Below is a small trained network, with its code and all its weights. Each question gives an input and a target symbol and asks what happens when units are switched off, that is, made to give their printed mean instead of their output.

import numpy as np


def w(rows, s, z=0):
    codes = np.array(rows[::2]) - 128.0
    scale = np.full(codes.shape[1], s)
    scale[-1] = z or s
    return codes * scale


def norm(h):
    return h / np.sqrt((h * h).mean(-1, keepdims=True) + 1e-5)


def f(y):
    return y / 2 * (1 + np.tanh(0.7978845608 * (y + 0.044715 * y**3)))


def softmax(a):
    e = np.exp(a - a.max(-1, keepdims=True))
    return e / e.sum(-1, keepdims=True)


def log_softmax(a):
    a = a - a.max(-1, keepdims=True)
    return a - np.log(np.exp(a).sum(-1, keepdims=True))


def net(x, mask):
    ids = ['ΣΦΨεζμω'.index(c) for c in x.split()]
    T = len(ids)
    res = E[ids] + P[:T]
    r = norm(res)
    for j in range(2):
        rows = slice(3 * j, 3 * j + 3)
        q, k, v = (r @ M[0][rows].T for M in (Q, K, V))
        z = softmax(np.where(np.tri(T) > 0, q @ k.T / 3**0.5, -1e9)) @ v
        o = O[0][rows]
        res = res + np.where(mask[j], z, o[:, -1]) @ o[:, :-1]
    y = f(norm(res) @ A[0][:, :-1].T + A[0][:, -1])
    res = res + np.where(mask[2:14], y, B[0][:, -1]) @ B[0][:, :-1]
    return log_softmax(norm(res)[-1] @ U[:, :-1].T + U[:, -1])


Q, K, V, O, A, B = {}, {}, {}, {}, {}, {}
E = w([
[128,116,112,221],'Σ',
[114,107,100,238],'Φ',
[76,3,120,13],'Ψ',
[144,125,155,228],'ε',
[196,130,175,190],'ζ',
[197,116,62,206],'μ',
[194,167,111,60],'ω',
],0.006)
P = w([
[139,213,115,153],'0',
[130,179,121,134],'1',
[131,154,129,118],'2',
[127,127,136,121],'3',
[130,112,138,112],'4',
[132,95,137,108],'5',
[132,79,139,104],'6',
[135,64,143,95],'7',
[137,45,144,93],'8',
[131,24,148,88],'9',
[136,8,149,82],'10',
[146,3,144,107],'11',
],0.0056)
Q[0] = w([
[27,139,170,86],'head 0',
[80,167,102,128],'head 0',
[172,19,151,206],'head 0',
[249,82,181,134],'head 1',
[89,199,156,72],'head 1',
[132,148,202,166],'head 1',
],0.013)
K[0] = w([
[195,171,149,228],'head 0',
[197,198,172,127],'head 0',
[165,10,96,71],'head 0',
[93,51,96,90],'head 1',
[113,228,87,163],'head 1',
[211,114,84,133],'head 1',
],0.012)
V[0] = w([
[65,102,203,47],'head 0',
[196,102,136,79],'head 0',
[230,70,37,155],'head 0',
[124,136,57,7],'head 1',
[224,162,254,102],'head 1',
[231,190,72,107],'head 1',
],0.0057)
O[0] = w([
[69,168,146,87,138],'head 0',
[140,181,118,129,187],'head 0',
[254,125,77,132,252],'head 0',
[66,42,67,67,134],'head 1',
[194,99,240,98,63],'head 1',
[189,122,98,25,84],'head 1',
],0.0084,0.0023)
A[0] = w([
[107,119,93,206,110],'neuron 0',
[110,124,128,123,17],'neuron 1',
[218,77,136,198,216],'neuron 2',
[157,69,133,64,104],'neuron 3',
[65,113,70,127,175],'neuron 4',
[174,125,48,20,136],'neuron 5',
[179,206,57,130,235],'neuron 6',
[193,199,93,156,109],'neuron 7',
[85,159,213,180,200],'neuron 8',
[45,65,114,37,146],'neuron 9',
[11,195,87,91,22],'neuron 10',
[221,181,219,1,255],'neuron 11',
],0.0076,0.0028)
B[0] = w([
[96,116,150,105,172],'neuron 0',
[219,132,138,234,110],'neuron 1',
[65,174,139,56,254],'neuron 2',
[106,253,131,115,144],'neuron 3',
[145,15,91,141,205],'neuron 4',
[54,199,199,162,174],'neuron 5',
[31,92,148,73,194],'neuron 6',
[130,59,129,77,174],'neuron 7',
[5,134,125,110,154],'neuron 8',
[61,46,122,170,217],'neuron 9',
[231,214,172,21,185],'neuron 10',
[12,55,47,158,196],'neuron 11',
],0.0052,0.0056)
U = w([
[121,165,191,174,181],'Σ',
[226,74,71,126,200],'Φ',
[161,84,252,112,165],'Ψ',
[140,177,121,133,66],'ε',
[135,114,135,129,2],'ζ',
[78,118,92,214,187],'μ',
[71,122,128,21,153],'ω',
],0.012,0.0038)

Each question gives the input, a string of symbols that net reads in full, and the target symbol t.
The units are the heads (3 rows each of Q, K, V and O) and the neurons (one row each of A and B). Each row of codes is followed by its name. A weight is (code - 128) times the scale printed after its matrix; where a second scale follows, it is the last column's (O, A, B and U).
mask holds one flag per unit, heads first, then neurons. A switched-off unit (its flag False) gives its mean, the last column of its rows in O or B, instead of its output. The means were averaged over made-up inputs and are rounded, as every weight is.
A unit's drop is (log p(t) with every unit on - log p(t) with that unit switched off) / (log p(t) with every unit on - log p(t) with every unit switched off).
The circuit of an input: a set's keep is (log p(t) with only the set's units on - log p(t) with every unit switched off) / (log p(t) with every unit on - log p(t) with every unit switched off). Starting from the 12 units with the biggest drops (on a tie, the unit counted first), units are removed one at a time, each time the one whose removal leaves the highest keep (on an exact tie, the one counted first), for as long as the keep stays at least 0.8.
units of the circuit, in order: the units of the circuit, biggest drop first
k most important neurons: the k neurons with the biggest drops, biggest first
which heads matter: for each layer, one digit per head in row order, 1 if its drop is at least 0.15 and else 0, layers parted by /
drop of u: that unit's drop, to one decimal
input Σ ζ Σ, target Ψ: units of the circuit, in order	head 1
input Φ Σ Φ ζ, target Ψ: 2 most important neurons	neuron 2; neuron 7
input Ψ Φ μ μ ε, target ω: which heads matter	11
input Φ ζ Φ ε, target Ψ: units of the circuit, in order	neuron 7; head 1
input Φ Φ ω ζ ζ Ψ Φ Φ ω, target μ: which heads matter	00
input ε ζ ε Φ μ ζ Σ, target Φ: which heads matter	10
input ω Σ ω ω ω ε μ ω μ, target ω: which heads matter	00
input ζ ζ Σ Φ, target Ψ: units of the circuit, in order	head 1; head 0; neuron 2
input ε Φ ε Φ, target Σ: 4 most important neurons	neuron 11; neuron 4; neuron 2; neuron 9
input μ Ψ μ ε μ Ψ, target Φ: 2 most important neurons	neuron 8; neuron 6
input Ψ μ Σ, target ω: units of the circuit, in order	head 0; neuron 10
input ε ε Φ, target Σ: which heads matter	11
input ω μ ζ ω Σ Φ Φ ε, target Σ: 2 most important neurons	neuron 4; neuron 2
input ω ε ε ε μ ε Φ ω Φ Φ ω ζ, target ω: 2 most important neurons	neuron 2; neuron 11
input ζ Φ μ μ Φ ε Φ ε ζ ε Σ, target Ψ: most important neuron	neuron 11
input Φ Φ Ψ Ψ ε ω ε ζ Ψ, target μ: 3 most important neurons	neuron 9; neuron 10; neuron 2
input ζ μ ω μ Φ Φ ω ε ω Ψ Ψ Ψ, target μ: 2 most important neurons	neuron 9; neuron 10
input Σ ζ Φ Σ Σ Φ Φ ζ Σ ω ζ, target ω: 4 most important neurons	neuron 11; neuron 2; neuron 9; neuron 4
input Ψ Σ μ, target ω: 2 most important neurons	neuron 10; neuron 11
input Φ ω ε ω ε, target ω: 2 most important neurons	neuron 11; neuron 9
input Φ ε Φ μ ω Φ μ ω Φ ω Σ, target ω: 2 most important neurons	neuron 2; neuron 10
input ω Φ Φ Φ ζ Ψ Ψ Ψ μ ω μ ζ, target μ: drop of neuron 9	0.1
input ω μ Ψ μ Ψ, target Φ: drop of neuron 6	0.1
input Σ Φ Σ μ Φ ω ε ε ζ Φ ε ε, target Σ: drop of neuron 6	0.0
